Below are the code and all the weights of a small trained network. Each question names an input and a class and asks about switching units off, where a switched-off unit gives its printed mean instead of its output.

import numpy as np


def w(rows, s, z=0):
    codes = np.array(rows[::2]) - 128.0
    scale = np.full(codes.shape[1], s)
    scale[-1] = z or s
    return codes * scale


def f(y):
    return y / 2 * (1 + np.tanh(0.7978845608 * (y + 0.044715 * y**3)))


def log_softmax(a):
    a = a - a.max(-1, keepdims=True)
    return a - np.log(np.exp(a).sum(-1, keepdims=True))


def net(x, mask):
    res = np.array(x, float).reshape(1, 8) / 4 @ E
    y = f(res @ A[0][:, :-1].T + A[0][:, -1])
    res = res + np.where(mask, y, B[0][:, -1]) @ B[0][:, :-1]
    return log_softmax(res[-1] @ U[:, :-1].T + U[:, -1])


A, B = {}, {}
E = w([
[137,39,15,191],'x0',
[116,142,28,4],'x1',
[127,128,126,126],'x2',
[135,127,130,127],'x3',
[126,129,127,128],'x4',
[121,117,136,124],'x5',
[129,124,129,126],'x6',
[2,234,72,185],'x7',
],0.0079)
A[0] = w([
[43,119,133,162,47],'N0',
[105,88,152,236,136],'N1',
[54,139,79,172,170],'N2',
[99,92,89,105,212],'N3',
[153,62,50,165,57],'N4',
[160,122,72,169,2],'N5',
[126,114,172,93,82],'N6',
[179,103,149,118,43],'N7',
[105,181,110,166,31],'N8',
[123,61,71,157,124],'N9',
[148,156,98,93,51],'N10',
[90,144,93,32,111],'N11',
[252,79,127,95,72],'N12',
[178,133,125,124,28],'N13',
[131,169,195,86,34],'N14',
[112,124,86,55,32],'N15',
[113,128,244,236,3],'N16',
[115,175,99,136,104],'N17',
[110,74,91,154,137],'N18',
[95,182,121,162,105],'N19',
[117,182,89,159,105],'N20',
[95,104,148,130,237],'N21',
[157,200,177,71,62],'N22',
],0.012,0.0077)
B[0] = w([
[115,76,129,132,155],'N0',
[174,156,75,103,241],'N1',
[140,65,182,69,240],'N2',
[196,169,139,115,219],'N3',
[71,175,160,178,201],'N4',
[55,111,99,254,132],'N5',
[88,133,128,144,145],'N6',
[81,40,96,119,152],'N7',
[94,77,131,134,148],'N8',
[75,198,141,155,210],'N9',
[136,105,79,181,132],'N10',
[173,109,67,196,219],'N11',
[77,69,156,79,255],'N12',
[87,29,51,187,119],'N13',
[64,157,144,196,163],'N14',
[193,64,42,240,162],'N15',
[181,116,9,154,219],'N16',
[120,89,111,81,153],'N17',
[97,182,175,172,189],'N18',
[122,76,158,94,176],'N19',
[106,62,169,104,169],'N20',
[160,138,162,98,214],'N21',
[81,173,144,215,187],'N22',
],0.0089,0.0078)
U = w([
[152,114,47,152,74],'0',
[24,13,215,53,44],'1',
[124,202,204,73,254],'2',
[2,249,226,182,32],'3',
[146,195,207,52,221],'4',
],0.0082,0.0096)

Each question gives the input, the list of numbers given to net, and the class t.
The units are the neurons (one row each of A and B). Each row of codes is followed by its name. A weight is (code - 128) times the scale printed after its matrix; where a second scale follows, it is the last column's (A, B and U).
mask holds one flag per neuron, in row order. A switched-off neuron (its flag False) gives its mean, the last column of its row in B, instead of its output. The means were averaged over made-up inputs and are rounded, as every weight is.
A unit's drop is (log p(t) with every unit on - log p(t) with that unit switched off) / (log p(t) with every unit on - log p(t) with every unit switched off).
The circuit of an input: a set's keep is (log p(t) with only the set's units on - log p(t) with every unit switched off) / (log p(t) with every unit on - log p(t) with every unit switched off). Starting from the 12 units with the biggest drops (on a tie, the unit counted first), units are removed one at a time, each time the one whose removal leaves the highest keep (on an exact tie, the one counted first), for as long as the keep stays at least 0.8.
circuit, biggest first: the units of the circuit, biggest drop first
most important unit: the unit with the biggest drop
k most important neurons: the k neurons with the biggest drops, biggest first
drop of u: that unit's drop, to one decimal
input [5,3,-4,-3,-7,2,4,-2], class 3: circuit, biggest first -> (N4 N9 N18)
input [-6,-1,0,-5,5,1,-2,0], class 3: 2 most important neurons -> (N22 N14)
input [-7,-8,5,-8,-8,-4,0,2], class 0: circuit, biggest first -> (N16)
input [-7,1,7,7,8,3,1,-6], class 3: 3 most important neurons -> (N22 N14 N2)
input [3,-3,7,1,0,2,7,-7], class 1: 2 most important neurons -> (N12 N7)
input [-8,1,1,-1,-1,-1,0,4], class 3: 2 most important neurons -> (N22 N14)
input [-2,-6,-4,-8,-6,-1,-2,7], class 1: circuit, biggest first -> (N2 N19)
input [7,5,7,-8,-5,5,0,-2], class 3: circuit, biggest first -> (N4 N9)
input [6,-3,4,8,2,2,-7,5], class 2: 2 most important neurons -> (N1 N2)
input [-2,5,4,2,-2,-1,-5,0], class 0: circuit, biggest first -> (N11 N15)
input [7,-2,4,4,3,3,4,-6], class 3: 2 most important neurons -> (N4 N9)
input [7,6,-1,-5,-2,-5,5,-6], class 3: circuit, biggest first -> (N4 N9)
input [-8,-5,8,6,-3,-4,0,-6], class 3: circuit, biggest first -> (N22 N14)
input [-3,3,-7,-3,1,5,3,-8], class 1: most important neuron -> (N12)
input [-5,-7,7,7,4,-4,5,-7], class 0: 2 most important neurons -> (N16 N2)
input [1,7,-7,1,6,2,-7,-2], class 0: 2 most important neurons -> (N15 N11)
input [3,-7,6,5,-2,6,-3,3], class 0: 2 most important neurons -> (N16 N1)
input [-2,7,2,-4,0,-3,3,1], class 0: 2 most important neurons -> (N11 N15)
input [-5,7,-4,6,2,6,2,-8], class 1: drop of N12 -> 1.4
input [-2,-5,-8,-4,0,-1,-3,-8], class 1: most important unit -> N12
input [5,3,-6,-7,7,0,-7,-2], class 2: drop of N22 -> 0.2
input [7,-1,6,3,2,1,1,4], class 3: drop of N9 -> 0.3
